Below is a small trained network, with its code and all its weights. Each question gives an input and a class and asks what happens when units are switched off, that is, made to give their printed mean instead of their output.

import numpy as np


def w(rows, s, z=0):
    codes = np.array(rows[::2]) - 128.0
    scale = np.full(codes.shape[1], s)
    scale[-1] = z or s
    return codes * scale


def norm(h):
    return h / np.sqrt((h * h).mean(-1, keepdims=True) + 1e-5)


def f(y):
    return np.maximum(y, 0)


def log_softmax(a):
    a = a - a.max(-1, keepdims=True)
    return a - np.log(np.exp(a).sum(-1, keepdims=True))


def net(x, mask):
    res = np.array(x, float).reshape(1, 4) / 4 @ E
    u = 0
    for l in range(2):
        y = f(norm(res) @ A[l][:, :-1].T + A[l][:, -1])
        res = res + np.where(mask[u : u + 11], y, B[l][:, -1]) @ B[l][:, :-1]
        u += 11
    return log_softmax(norm(res)[-1] @ U[:, :-1].T + U[:, -1])


A, B = {}, {}
E = w([
[206,23,180,149,12,200,98,161,139,136,119],'x0',
[126,220,116,94,28,102,137,111,114,170,135],'x1',
[119,134,117,135,126,120,132,115,98,4,73],'x2',
[163,209,126,80,104,144,140,104,251,91,125],'x3',
],0.013)
A[0] = w([
[126,68,137,136,123,133,128,133,99,184,134,14],'L0N0',
[131,102,133,131,105,127,131,130,54,184,126,67],'L0N1',
[117,240,132,129,185,113,127,131,28,119,123,114],'L0N2',
[131,138,134,125,129,130,126,133,102,159,139,38],'L0N3',
[131,45,136,139,114,137,122,140,63,219,134,6],'L0N4',
[134,233,130,117,118,124,126,133,237,201,128,17],'L0N5',
[132,89,125,128,158,133,130,133,128,124,121,30],'L0N6',
[121,186,126,125,213,124,129,127,80,201,131,6],'L0N7',
[106,162,124,128,208,114,134,122,130,254,145,27],'L0N8',
[131,51,124,130,117,129,135,124,109,185,135,2],'L0N9',
[128,53,127,129,217,125,127,130,124,94,121,77],'L0N10',
],0.025,0.0059)
B[0] = w([
[189,125,136,92,139,114,117,111,64,143,89,182],'L0N0',
[134,77,128,127,105,138,93,117,105,195,150,198],'L0N1',
[87,116,37,127,128,55,141,108,88,91,97,240],'L0N2',
[106,94,105,183,137,153,110,186,121,89,171,146],'L0N3',
[167,147,152,84,137,123,56,100,64,198,72,224],'L0N4',
[183,206,146,154,90,166,157,67,99,156,220,253],'L0N5',
[134,146,153,140,141,169,96,132,118,111,149,150],'L0N6',
[112,122,108,95,171,98,146,193,226,150,107,208],'L0N7',
[129,96,122,151,135,95,118,197,255,182,129,225],'L0N8',
[158,153,191,90,130,91,127,87,68,144,39,183],'L0N9',
[132,112,173,187,173,148,127,137,136,96,166,204],'L0N10',
],0.028,0.022)
A[1] = w([
[49,163,92,71,156,141,180,124,115,60,85,13],'L1N0',
[92,96,181,142,52,134,141,163,134,113,117,48],'L1N1',
[92,204,145,109,93,174,130,103,126,133,169,4],'L1N2',
[91,76,200,158,163,221,147,147,132,61,130,107],'L1N3',
[97,173,163,92,117,179,172,92,145,148,157,31],'L1N4',
[144,154,145,102,2,160,143,117,196,127,118,166],'L1N5',
[66,124,153,93,93,156,114,195,199,127,121,35],'L1N6',
[93,112,101,135,108,133,115,141,46,161,161,156],'L1N7',
[105,176,133,61,128,121,124,129,162,155,102,104],'L1N8',
[132,67,129,81,71,164,119,135,89,141,76,172],'L1N9',
[62,91,66,90,92,114,132,129,77,89,112,44],'L1N10',
],0.027,0.0042)
B[1] = w([
[131,122,127,105,156,55,169,120,20,133,154,186],'L1N0',
[128,75,116,172,107,97,125,166,100,139,120,143],'L1N1',
[139,111,153,131,106,161,163,98,123,143,167,241],'L1N2',
[121,157,169,173,137,166,69,138,142,72,163,218],'L1N3',
[146,181,130,127,128,157,153,109,106,138,139,220],'L1N4',
[173,111,94,105,75,115,159,183,136,60,136,253],'L1N5',
[93,128,106,104,148,145,122,187,118,167,135,166],'L1N6',
[93,127,154,142,133,190,150,114,207,123,85,217],'L1N7',
[61,84,169,86,194,253,213,135,143,106,129,181],'L1N8',
[145,114,144,87,113,135,90,171,132,125,106,254],'L1N9',
[79,136,125,157,76,160,128,62,127,85,123,208],'L1N10',
],0.034,0.013)
U = w([
[105,112,55,131,210,56,148,212,252,217,137,127],'0',
[112,165,102,99,137,135,112,122,155,116,106,1],'1',
[64,98,95,130,56,173,89,60,151,125,44,90],'2',
[132,136,181,195,197,146,57,135,108,49,151,141],'3',
[178,100,192,73,147,153,47,115,79,191,33,187],'4',
[43,129,43,158,152,48,177,59,75,68,127,145],'5',
[165,86,106,109,72,125,108,208,134,50,107,86],'6',
[202,194,112,133,70,169,205,88,140,135,210,171],'7',
],0.016,0.0068)

Each question gives the input, the list of numbers given to net, and the class t.
The units are the neurons (one row each of A and B). Each row of codes is followed by its name. A weight is (code - 128) times the scale printed after its matrix; where a second scale follows, it is the last column's (A, B and U).
mask holds one flag per neuron, layer by layer. A switched-off neuron (its flag False) gives its mean, the last column of its row in B, instead of its output. The means were averaged over made-up inputs and are rounded, as every weight is.
A unit's drop is (log p(t) with every unit on - log p(t) with that unit switched off) / (log p(t) with every unit on - log p(t) with every unit switched off).
The circuit of an input: a set's keep is (log p(t) with only the set's units on - log p(t) with every unit switched off) / (log p(t) with every unit on - log p(t) with every unit switched off). Starting from the 12 units with the biggest drops (on a tie, the unit counted first), units are removed one at a time, each time the one whose removal leaves the highest keep (on an exact tie, the one counted first), for as long as the keep stays at least 0.8.
circuit, biggest first: the units of the circuit, biggest drop first
k most important neurons: the k neurons with the biggest drops, biggest first
top k neurons in layer l: the k neurons of layer l with the biggest drops, biggest first
drop of u: that unit's drop, to one decimal
input [3,-4,7,-5], class 3: circuit, biggest first	(L0N10)
input [6,-3,8,8], class 6: circuit, biggest first	(L0N5 L0N4)
input [-7,-7,3,2], class 5: top 2 neurons in layer 0	(L0N2 L0N8)
input [3,6,7,0], class 6: circuit, biggest first	(L0N5 L0N4)
input [-2,-6,1,6], class 3: 2 most important neurons	(L0N10 L1N3)
input [-4,6,-5,1], class 0: 2 most important neurons	(L0N8 L0N7)
input [7,2,0,3], class 6: top 2 neurons in layer 0	(L0N5 L0N2)
input [-8,-8,8,-4], class 5: 2 most important neurons	(L0N2 L1N0)
input [7,-3,4,2], class 3: top 4 neurons in layer 0	(L0N5 L0N4 L0N2 L0N8)
input [6,0,8,6], class 6: 2 most important neurons	(L0N2 L0N5)
input [0,-4,6,7], class 3: 2 most important neurons	(L0N2 L0N5)
input [4,-2,7,7], class 6: 3 most important neurons	(L0N2 L0N5 L0N10)
input [-3,-1,-5,-6], class 0: 2 most important neurons	(L0N8 L0N7)
input [-8,-6,5,-4], class 5: circuit, biggest first	(L0N2)
input [8,7,7,2], class 6: 2 most important neurons	(L0N5 L0N2)
input [4,-2,3,0], class 3: 2 most important neurons	(L0N5 L1N3)
input [-8,4,0,-2], class 0: top 2 neurons in layer 0	(L0N8 L0N7)
input [7,-5,5,8], class 3: top 4 neurons in layer 0	(L0N5 L0N2 L0N8 L0N4)
input [6,-5,7,4], class 3: drop of L0N5	0.1
input [0,3,0,-3], class 4: circuit, biggest first	(L0N4)
input [-3,-4,1,3], class 3: drop of L0N10	1.2
